Each row is followed by its band, which names the range that a hidden value of the row falls in. A new part has a new value, new ranges and new names.
[-201  157  200 -272    8  -38 -272  -73 -103  410  366 -304  251 -192
 -119 -163 -239 -108  -76    3  448  -45   33 -180   36  294  274  301
 -171   92  -59 -142  238   93  127  116 -178  326 -297 -181    8   79
   99   17]
K
[  26 -204  147  194  -25  204    3  130  125  -69  434  271   85 -224
 -128  167 -363  104 -166 -137 -283  128 -297 -476 -207   54  -72 -198
  125  250   36  -22 -343  -69    2  117  -59   30  185    0 -213  109
 -230  -40]
U
[ 196  -53   88   34   69    4 -216  228 -191 -105  -80  139  115 -254
  -25   31 -189  -23  136 -117  -52   42   47 -260  -61  123   -2   19
  -22  -27 -208  -68  -22   22 -183 -189 -266  182  -42  -40   58  418
   73   66]
X
[  55  109  165  161   75  333   48    8 -267 -210  -36 -105  102 -177
  593   22 -233  300  333   79  748 -431   59  193   13 -103 -225   85
   38 -325 -474  195 -389  136  338 -160   45  179  292  314 -435 -136
  232  190]
C
[-280   44 -167 -186  164  -94   60  -46   22  -31  170  185  151   35
 -202   59 -355  -30  111   63 -207  395   93  -71 -292   94 -249   62
  -92   90 -175   38  349  -16  -59  126 -379  121  -81 -468  161  153
   89  -57]
A
[ 133 -249  348 -606   91 -376 -448  173  203  745  -21   57 -375 -523
 -345 -298  282 -134  111  -86 -293 -162  -22 -383  196  142   24   16
    3 -172 -184  -44 -105  -78    0 -258 -221  276  -88  -63   82  399
 -261  106]
N
[  97   92  -40  -28  160 -130 -251  -14 -266  -76   36 -119 -279 -120
  228  214  171  158  205  -88  360 -146   63   77   27 -204 -323 -149
    6  -15  -75   91  -47  166  119  179   75  166  135   18 -176   12
  132  104]
N
[ 181  204  -24  -51  179  -14 -176  -56  240  116  174 -416    1 -702
   98  -89 -100 -102  146  -28  280 -203 -151  -38  -84  -87  240  -62
  222   72  -60  291 -369 -102  -98  -82  331  374   50   91  -91    2
 -490  247]
A
[ -61 -257 -378  228 -301  -26 -144    2   22 -291 -134   98 -116  -54
  382   50   54 -108 -248 -359 -143 -300 -174  -26  113   59  392  210
   57  171   99 -170 -464 -382   65  -94   39 -146   17  181  -96   85
 -241 -197]
K
[-390  153  133 -238  107   24  -96  -38  -40  -25  190 -100   19 -153
   -6  -74 -387   11   31  275  196   89  -78 -146   -7  102   -9  -19
  -53   55 -277  105   33  167  154  287 -130  -23  -80 -105  -41  -20
   52  293]
N
[-215 -199  267  -28  207  -37  -25 -228 -118   46   20  -51 -128  -18
   56  163 -388  115 -159  208  321 -266   68  220  249  189   97  139
 -441 -187 -217  256  -45  114  546  260  -91 -190  273  -16 -335 -268
  522 -142]
D
[ -81  -30  136 -165   83   39   19 -136  -60 -216 -242 -225 -164 -179
  203  -19 -129 -163  -47  185  -53  -28  -10  147  -42  168 -322  104
  -90 -101  -99  106   15 -113   43  -98 -209  -60   95   10   32  -27
    6   95]
X
[-248   81  -32 -148  193  107   65  160  -60  210  133   54  181 -191
    9   94 -326  286  265  132   63 -205  -63 -110 -272  -27  219  113
  166   45  -66  210 -208   11  177  167   86    9  167 -164  -29  -89
  -33  198]
G
[-206   76   43 -179 -135  -33 -190    7 -104   -2  -25 -127  180  -71
  -47 -208 -109 -111  144 -113   37  200  210   10 -238  198    9  203
  113   17  -71 -228  349   12 -124 -124 -274  250 -180 -234  296  210
  -44   -6]
Z
[ -81  206  193  121  -23  221   17  -53 -389 -655  224  -98    7  363
  531  171 -180  398  -14   -3  708 -235   -4  117  217 -150 -249   72
  150  -66 -322  -55 -259  145  248  600   20  -92  150  319 -543 -184
  166  258]
U
[  46  138 -261 -199 -199 -190   35  113  139  -20   27   92  146  -99
  -83 -188   50 -270  327 -235 -298  285   55 -132 -161   11 -360   13
  249  -29 -149 -183  156 -360 -293 -160 -409  347 -175 -241  229  529
 -235  -12]
U
[ 148 -195  -19   88   30  -37   28   95  -77 -307   32  239 -357 -121
  120  207  145  111 -113 -272 -245    6   30 -136  182  -20 -442 -134
   95  -63  -72   55 -307 -162  -28  -77 -187  -43  166   84 -284  341
  -83  -85]
G
[-293 -319  -83 -346   78 -441 -413   68  183  223   75  245 -245 -261
 -460  -47   85 -383 -249 -275 -561  359 -133 -320  102  274  339  -98
  105  399  156  -40  143  -82  -40  166 -134  -69 -340 -424  275  302
 -354   -8]
X
[ 465  235  235   84  220  117 -133 -243    5 -146   65 -444   30 -376
  302  -59 -315 -148  -67  101  409 -178 -116  -68   84   97 -106  213
  120  -84 -213   44 -150 -266  -32  -91  -12  340   56  331 -312   55
 -213  199]
G
[-157   34  -51 -191  -86    9  -93    8   -7   91   50  -20   40 -114
  -27 -117  126  -50  123 -204 -130  212  239  -18 -356   75 -253   95
  188    2   -3 -162  238  -14 -244 -259 -277  355  -97 -229  239  181
 -229  -89]
D
[  53   -9  224 -172   24 -252 -167 -170  144  248 -124 -130  -96 -260
 -221 -204  -17 -347  107   10  -79  120   44   12  116  260   41   -1
   99 -103 -193   63  176 -226  116   -2 -236  151   34  -85   77  215
 -159   81]
D
[ 163   58  231  155   11   84 -196  -42   -4  -63  317 -305   11 -460
   11   99 -273 -296 -324   45  144  -59 -387 -394  139  222   81 -165
 -167  278   96   21 -257  -39  -33  190    9   70  -37  200 -187  110
 -136  163]
U
[-134   58  179  134   16 -276 -232   74 -242    0    1  135   84   51
 -453  104 -114  -76  226 -214  -23  314  364   29   15  204  290 -220
  231   23   32  -38  468  204   20  388 -143   23   80 -255  178  298
  268  -28]
N
[ 113   90  -10  132   19   63   57   51   27 -168  -18  -49  261 -255
  120  -19 -180 -318  200 -123   51  -30  -59   41 -159  115  -18  -33
  182    1  -41   53  -79 -124 -171  -97  -55  212   51   58   45  104
 -144   85]
D
[-279   66   40  -63   60  174  -55 -114  -60  -66  -21 -187   66 -297
  191 -129 -430  -90  -51  194  145    3   -9  -37 -132  247   43  246
  -71   -4 -168   51   22  -22  128 -225 -160   37  -59  -34   25   10
   25   85]
D
[ 114   95  141  206  226   70 -213  -82 -337   -5   71 -182 -276 -205
  329  245 -191  170  -59  152  401 -415 -123 -140  157   35    9   48
  -85    8   -3   72 -246   69  325  168  144  -76  263  333 -371  -74
  217  164]
Y
[ 479 -187 -207  125   67 -270 -202   91  134  253   73   78 -196 -513
 -202  103  205  -83   20 -446 -384  -49  -24 -264  -19   64   94   34
   39   99  161   24 -214 -408 -178 -351  -47  296  107 -121   13  549
 -348 -252]
Z
[   7  -39 -157   13  178  -85  105 -133   21 -263 -164  175 -147   44
  145   57  -86  -41   90  -35 -227   68   51  123  -84   57 -220  159
  165  -67 -196   96   -6 -300   20  -18 -204  -47  172  -58  -48  101
 -181   18]
A
[-292 -187 -199   68 -115   94  -60  -27 -284 -505 -414  170 -105  295
  280  195  -32  366   25 -154 -142   95  480  340 -280  -99 -147  129
  139 -135 -108 -102  137   52  -32  -91 -229  -72  189 -147  101  -47
  215 -250]
Y
[-591  -31  149 -478  166  258 -131 -140 -112 -192  124 -276 -240 -349
  179  -10 -456  -10 -458  572   -7  307 -370 -365  -94  240 -483   42
 -455  307 -237  162  -16  175  209   41 -350 -220 -302 -260    8  -84
  -15  362]
N
[ -65  131   -1  205 -170   85    1    1 -139 -218   54  -21   10 -118
  106   -6   78 -102   89 -203   81  168   99  -49  -35  130 -185 -133
  259   34  -82  -44   -8  -56  -51  -46 -180  129   38   43  -30  282
 -173   84]
C
[-163 -168  161 -178   76 -109  104   18  -34   -7  -60  216 -189   73
  -72   59   11  116   69  -62 -191  -19  156   89  100   94 -204   24
  137 -188 -145  114  -35 -102  202  145 -221 -125  219 -101 -130   85
   52  -25]
G
[-133  -45 -396 -121  232 -402 -203 -139   16  403 -114   88 -241 -286
   32    5   52 -328  165  -63    4 -120   20   61  110  139  115  136
 -187    3  -69  154  122 -163  260 -173 -100  102  -74 -214   67  157
  112  -98]
K
[   4 -113   52  120 -158  -65   10  -56  -52 -355  -10  119 -115  332
  131   76  255  128 -158 -351  -64 -181  150  156  143   53  187  161
  243  -38  -43 -147 -214 -202  -88  343  -78 -103  206  186 -175   14
 -318  -66]
V
[ -35 -124  -88  -73   38  -97  -30  -42  194   77 -297  140  245  -76
  -23  -96 -381 -173  215   45 -208  -90  126  140 -211   81  292  187
   33 -193 -253   18   50 -218  -54 -120 -207  145  126  -87  166  -23
   52 -113]
G
[-335  157 -229 -258  -69 -113 -173  -67  156  160  102 -445    2 -509
   46 -104 -158 -277  176   31   97   49 -175   67 -251  -37   36 -103
  171  250  249  121   35  -62  126   26  232  177 -122 -266  231  -96
 -155   94]
U
[-115  136  -42 -218  -54  -95   17   54  -32   30 -150   88  125   18
  -54 -240  -37 -124  369  -85 -203  186  287   39 -262  147 -199  230
  277 -187 -193 -182  342 -169 -204 -229 -409  242  -55 -192  297  343
 -101   25]
X
[-494  -75 -120  239 -292  319  136 -348 -100 -476 -266 -302 -101  -17
  507  -10 -298   36 -288  123  116  -84   52  353  -92  224   79  286
  -28    2  -11   55 -152 -232  392 -149  -65 -314  216   93  -80 -261
   22 -144]
G
[-235   86   62  -56  -53 -111  -77  -17 -277 -166  190   73  -45  267
  145   82  145 -265   86 -119  227   69   -9   44   21  103 -479 -138
  -81   82    4 -211  275  245   12  369 -242   47  -80   -9   -3  -17
  203   78]
A
[-279 -222  306  307 -218  -46   36  -22 -165  -66  -58  100  -63  123
 -276  151    5  113  -23 -276 -133   14  256  234   60  294  425  -98
  277   -7  233   60   36  -17  371  358   31 -336  451  -73  -32    3
  101 -204]
N
[ -14 -180 -280 -403   77 -159  -89 -248  343   42 -121 -203 -259 -423
  235 -128 -166  -86   33   91  -67   -6 -143  148  -47 -129 -396  174
 -193  -86 -288  221 -173 -391  243 -342 -129  214  -20 -250  -73    3
 -116 -138]
N
[ 336 -203   94   61  208  -97  -36  107   73  178  188  116 -345 -395
  -12  250  177  225   82 -301  -95 -279  -55 -105  103 -141 -181 -188
  254  -60  100  251 -491 -162  160  -24  212  127  393   95 -388  133
 -198  -76]
Y
[ -54  -99  347 -197   77 -132 -232 -105 -268  172  -38  -81 -145   44
   73  -43  199 -310 -142  -21  225 -166   -6    1  225  391 -115  189
 -300  -33  -79 -140  197  103  131   99 -324   27  -97   61  -19   20
  116   74]
A
[-261   38  179  136  108  -35 -221   15 -307  207  190  -98   31 -153
  -24   83 -142 -229   44  -99  232 -152    9  -21 -132  326  242   40
   21  189  386 -113  250  296  166  138  138   -9   46    3  112 -112
  215    2]
Z
[-221   39  132 -108  -76   25   98  -24  -78  -18  163 -116  -28  -88
  -48  -45 -107   43  -77    6  -11    5   32  -62   55  257  -62  179
  -71  -13  -46   16  -18 -126  121   79 -241  -67   45 -110  -45  198
  -31   11]
V
[ 224   24   50   -1  272 -232 -224  -88  193  189 -139 -274  240 -594
 -241  -22 -262 -591   46  -65   18    4  -21   78   -2  270  540  -43
   49   88   62  264   98 -142 -170  -42   78  297  -83 -124  193   80
 -156   53]
K
[ 226 -125   45  -65  233  -98    8 -214  204  -87 -225 -194 -421 -535
  146  -64  -45 -120  -15   -2 -167  -85    9  158  109   94 -246  107
  123 -202 -129  322 -244 -396  134 -405   -8   51  243   69 -170  157
 -281  -19]
A
[-183  158 -359 -209  -62 -139   52  -99  169  -53  158 -442 -137 -419
  243   12   69  -85   69  -92  256 -199  -86  240   91 -163  -96  -28
   -4   50   83  291 -307 -206  125   60  212  143  -29 -129 -109  -26
 -145   -8]
U
[ 208   23   49  -45   50  111    3   44  148   61  -49 -255  -12 -592
   74  -82 -297   75  273   52 -139 -103  -67  -58 -341  -41 -176   70
  213 -100    9  139 -227 -275   -4 -406   65  237  274  -17   35  154
 -201   21]
V
[ 308 -135   17 -315   49 -144 -419   93  310  202  227  -43   69 -465
   44 -144  -93 -134   63 -196  129 -115 -342 -324   25 -171   61  -47
  102  130 -259  -34 -371 -153  -70  -21   58  484 -205   -8 -150  114
 -389  127]
U
[  98    0  104 -135  -67  -17  -50   84   11 -261 -119 -156   56 -209
   44 -105  -21 -200  -63 -154 -147  -11   57  -18   26  174    9  139
  135  -46  -32  -73  -78 -203 -316 -113 -198  117  -94   33  101  277
 -244   58]
X
[  44 -114  219    4 -317  196  214   51   71 -271   20   95   36  232
  163 -117  109  413  100 -278 -147 -178  165  112 -152  -46 -120  252
  459 -239 -175 -179 -348 -336  -41   27 -147   42  385  169 -181   60
 -426  -64]
Z
[-149 -120  151 -315   -4   23 -168  237   79  112  163   74  339 -142
 -153   -1 -442  -75   22   59 -138  -32 -119 -273 -251   26   97  -22
 -118   80  -39 -140   -8  152 -210  169 -172  187 -124 -158  154  -36
  135   16]
K
[  55  178 -214  116  -61  -48    7   79  -49  -19  103 -153  107 -285
   64   79 -119 -136  225 -169    8  -33 -100  -67 -128   21    0  -27
  282  150  214   14  -76 -258   24   24   80  138   59  -76   35  231
  -93   27]
Y
[-227 -415   86 -394  111 -113 -236  -32   36  202 -284  172 -264 -104
  100  -77  -13   16 -156   60 -193 -222  -76  -34   98  170  169  287
 -153  -59 -250   54 -191 -125  287 -103 -205 -147   -5  -90  -20  -77
  -78   15]
U
[-261  279 -257   62  -95  -83   44 -271   13  -73  -68 -453  -84 -315
  208  -65 -253 -256  150  141  215    2  -40  233   21  110  -14   40
  106   38   59  177   61 -288  350   20   67  -27   75  -70   18   33
   56   54]
Y
[ 181  157  -83 -405  373 -294 -146 -111  179  462  153 -226  230 -363
 -228  -66 -241 -293  267   63   98   50   44   15 -224   60  -85  200
 -201  -27 -110  119  352 -114 -158  -64 -186  568 -167 -398  187  104
   25  -43]
A
[ 147  -12 -161  -14   28  -84 -228 -128   40 -278 -169 -218 -104 -276
  232  -43 -206  -88  -95  -22   25  -71  -53    1   52   31  113  218
  -45   25 -175    0 -146 -286  -54 -130  -70   98  -46   40  -30  170
 -152   12]
V
[ 257 -130 -144   38  189  -31 -255 -165  124  -10   -8 -260 -218 -603
  331   15  -74 -169 -146  -78  171 -262 -310  -56   61   41   82  146
 -119  147  -58  197 -422 -270  135 -296  173  176   14  102 -197   14
 -332   34]
Z
[-128 -111   26 -129 -182  -62 -110  -53  -19 -169  -92  -34  117  118
  -93    6 -154   33  -71 -112 -139  176  200   78 -112   81   36  122
   -3  -11  -91 -148  185 -122  -66  135 -313   85  -13 -233  124  101
   63 -184]
U
[-372  170  187  -80  226  -16   52 -194 -270 -204  148   57 -290  221
  141  113   80   -5  -37  155  246  127    5   43  153  158 -398  -95
   86   46 -231  139  127  183  259  513 -192 -206   73   25 -226 -107
  -45  367]
D
[-146  -75  -95   88   45 -109 -211 -162 -127 -211 -232  -28 -111  -61
  137  110 -318   11   53   60  138   42   69  160   55   22  105  -11
   -3   -2 -187  107   64  -46  348  144  -42  -95  124  -91  -72  -26
  272  -24]
C
[ 154  -93  328 -375  269  -99 -119  107   10  206   49   16  186 -202
 -316    4 -140   29   48  -93  -56  108  208  -87  -30  151  -16  111
   63 -115 -193   89  147   -6 -165   15 -286  341  -86 -288   24  218
  -29   12]
Y
[ -83  170 -123   32  127  -76  -36   17   72  209  369 -118  138 -253
   95   91 -209  -60  101  -61  363 -422  -91  -21   50  -47  354   15
  -21   36   55  130 -273   48   54  269  250  186   71  114 -205 -143
   31   31]
G
[ 111   84   54 -129   77  -70  -97   49  -22  368  144   -8   58 -191
  165  -76   -5 -152  292  -33  257 -339 -161 -129   -2   40 -107   97
   47  -77 -124  -49 -135  -93  142  -17  -52  280   49  123 -129   45
  -27  138]
C
